Below are the code and all the weights of a small trained network. Each question names an input and a target symbol and asks about switching units off, where a switched-off unit gives its printed mean instead of its output.

import numpy as np


def w(rows, s, z=0):
    codes = np.array(rows[::2]) - 128.0
    scale = np.full(codes.shape[1], s)
    scale[-1] = z or s
    return codes * scale


def f(y):
    return np.maximum(y, 0)


def softmax(a):
    e = np.exp(a - a.max(-1, keepdims=True))
    return e / e.sum(-1, keepdims=True)


def log_softmax(a):
    a = a - a.max(-1, keepdims=True)
    return a - np.log(np.exp(a).sum(-1, keepdims=True))


def net(x, mask):
    ids = ['ΘΛβεημστφ'.index(c) for c in x.split()]
    T = len(ids)
    res = E[ids] + P[:T]
    u = 0
    for l in range(2):
        r = res
        for j in range(2):
            rows = slice(3 * j, 3 * j + 3)
            q, k, v = (r @ M[l][rows].T for M in (Q, K, V))
            z = softmax(np.where(np.tri(T) > 0, q @ k.T / 3**0.5, -1e9)) @ v
            o = O[l][rows]
            res = res + np.where(mask[u + j], z, o[:, -1]) @ o[:, :-1]
        u += 2
        y = f(res @ A[l][:, :-1].T + A[l][:, -1])
        res = res + np.where(mask[u : u + 4], y, B[l][:, -1]) @ B[l][:, :-1]
        u += 4
    return log_softmax(res[-1] @ U[:, :-1].T + U[:, -1])


Q, K, V, O, A, B = {}, {}, {}, {}, {}, {}
E = w([
[211,121,9,145],'Θ',
[31,140,62,87],'Λ',
[103,81,44,151],'β',
[85,65,157,25],'ε',
[49,102,204,165],'η',
[101,45,112,200],'μ',
[75,200,110,207],'σ',
[155,89,155,150],'τ',
[146,193,167,44],'φ',
],0.012)
P = w([
[174,3,36,185],'0',
[127,22,30,153],'1',
[102,78,72,114],'2',
[54,107,87,91],'3',
[31,120,74,86],'4',
[52,79,39,85],'5',
],0.004)
Q[0] = w([
[93,51,44,224],'0.h0',
[138,121,115,45],'0.h0',
[93,98,99,230],'0.h0',
[67,192,126,130],'0.h1',
[2,35,76,49],'0.h1',
[85,34,184,30],'0.h1',
],0.0098)
K[0] = w([
[35,220,153,171],'0.h0',
[149,119,135,46],'0.h0',
[68,175,139,203],'0.h0',
[183,145,109,166],'0.h1',
[155,200,5,83],'0.h1',
[130,85,13,74],'0.h1',
],0.012)
V[0] = w([
[146,1,82,107],'0.h0',
[64,159,143,106],'0.h0',
[102,58,146,166],'0.h0',
[214,89,157,152],'0.h1',
[205,126,145,142],'0.h1',
[39,102,115,88],'0.h1',
],0.009)
O[0] = w([
[129,3,93,52,254],'0.h0',
[43,171,148,142,118],'0.h0',
[109,25,123,168,195],'0.h0',
[203,107,131,172,115],'0.h1',
[204,115,145,153,98],'0.h1',
[30,140,87,113,169],'0.h1',
],0.007,0.0052)
A[0] = w([
[79,113,196,83,149],'0.n0',
[91,196,255,106,146],'0.n1',
[89,132,222,106,137],'0.n2',
[190,118,203,91,255],'0.n3',
],0.0076,0.0033)
B[0] = w([
[36,110,186,135,254],'0.n0',
[130,34,149,211,170],'0.n1',
[48,63,197,89,180],'0.n2',
[133,254,220,176,209],'0.n3',
],0.0055,0.0026)
Q[1] = w([
[33,67,102,52],'1.h0',
[126,230,203,120],'1.h0',
[121,96,105,174],'1.h0',
[237,215,100,121],'1.h1',
[88,1,59,98],'1.h1',
[28,87,216,153],'1.h1',
],0.0073)
K[1] = w([
[37,167,149,113],'1.h0',
[160,124,2,175],'1.h0',
[148,157,156,92],'1.h0',
[217,155,141,119],'1.h1',
[49,65,179,117],'1.h1',
[50,122,81,160],'1.h1',
],0.0088)
V[1] = w([
[99,57,255,95],'1.h0',
[78,133,146,200],'1.h0',
[179,131,122,8],'1.h0',
[111,101,196,178],'1.h1',
[132,144,6,179],'1.h1',
[77,184,186,87],'1.h1',
],0.0085)
O[1] = w([
[139,55,254,110,255],'1.h0',
[39,148,183,234,134],'1.h0',
[202,114,105,18,121],'1.h0',
[125,118,230,155,145],'1.h1',
[121,194,46,191,151],'1.h1',
[70,163,183,22,43],'1.h1',
],0.0073,0.0062)
A[1] = w([
[96,145,225,153,183],'1.n0',
[98,106,172,38,38],'1.n1',
[255,194,131,106,254],'1.n2',
[164,150,176,233,233],'1.n3',
],0.0058,0.0084)
B[1] = w([
[93,164,29,136,254],'1.n0',
[233,117,71,154,201],'1.n1',
[161,254,177,13,210],'1.n2',
[248,202,195,220,247],'1.n3',
],0.0061,0.0078)
U = w([
[195,157,77,116,1],'Θ',
[31,140,50,85,175],'Λ',
[122,54,2,151,56],'β',
[120,41,166,41,106],'ε',
[93,97,234,177,109],'η',
[152,37,116,199,41],'μ',
[110,233,118,193,177],'σ',
[194,130,171,152,230],'τ',
[142,212,179,55,222],'φ',
],0.0065,0.006)

Each question gives the input, a string of symbols that net reads in full, and the target symbol t.
The units are the heads (3 rows each of Q, K, V and O) and the neurons (one row each of A and B). Each row of codes is followed by its name. A weight is (code - 128) times the scale printed after its matrix; where a second scale follows, it is the last column's (O, A, B and U).
mask holds one flag per unit, layer by layer, with each layer's heads first. A switched-off unit (its flag False) gives its mean, the last column of its rows in O or B, instead of its output. The means were averaged over made-up inputs and are rounded, as every weight is.
A unit's drop is (log p(t) with every unit on - log p(t) with that unit switched off) / (log p(t) with every unit on - log p(t) with every unit switched off).
The circuit of an input: a set's keep is (log p(t) with only the set's units on - log p(t) with every unit switched off) / (log p(t) with every unit on - log p(t) with every unit switched off). Starting from all 12 units, units are removed one at a time, each time the one whose removal leaves the highest keep (on an exact tie, the one counted first), for as long as the keep stays at least 0.8.
circuit, biggest first: the units of the circuit, biggest drop first
top k neurons: the k neurons with the biggest drops, biggest first
k most important neurons of layer l: the k neurons of layer l with the biggest drops, biggest first
which heads matter: for each layer, one digit per head in row order, 1 if its drop is at least 0.15 and else 0, layers parted by /
input Λ ε σ ε η τ, target η: top 2 neurons => (0.n2, 0.n0)
input ε Θ φ τ, target φ: which heads matter => 11 / 10
input μ μ Λ Λ μ, target Λ: circuit, biggest first => (0.h1, 1.h1)
input β μ τ φ Θ, target φ: circuit, biggest first => (1.n2, 1.h0, 0.h0)
input τ σ τ Λ β, target Λ: which heads matter => 01 / 01
input Θ μ β, target μ: top neuron => (1.n0)
input τ σ β Θ, target σ: which heads matter => 10 / 10
input Θ β ε Λ η, target η: circuit, biggest first => (1.h0, 0.n2, 0.n0)
input η σ η β, target η: circuit, biggest first => (1.h0, 1.h1, 0.n2)
input Θ β β β, target β: which heads matter => 10 / 11
input τ μ σ Λ, target Λ: which heads matter => 01 / 00
input β β Θ, target β: top 2 neurons => (1.n3, 0.n3)
input Θ Λ τ σ Λ Λ, target σ: circuit, biggest first => (0.h0, 1.h0)
input η Θ Θ, target η: circuit, biggest first => (1.h0, 1.h1, 0.h0)
input Θ β β η ε, target η: circuit, biggest first => (1.h0, 0.n0)
input τ μ σ μ σ σ, target σ: circuit, biggest first => (0.h0, 1.h0)
input η τ ε Θ φ Θ, target ε: circuit, biggest first => (1.h1, 1.h0, 1.n3)
input η Θ ε, target η: top neuron => (0.n0)
input σ β σ μ φ, target σ: circuit, biggest first => (1.h0, 0.h0)
input β Θ Θ Θ, target Θ: which heads matter => 11 / 11
input η ε β, target ε: top neuron => (0.n0)
input φ η β μ, target η: circuit, biggest first => (1.h0, 1.h1, 0.n0)
input φ ε μ φ, target ε: 2 most important neurons of layer 0 => (0.n0, 0.n2)
input φ Λ β, target Λ: circuit, biggest first => (0.h1, 1.h1, 1.n3)
input Λ σ η, target η: which heads matter => 00 / 10
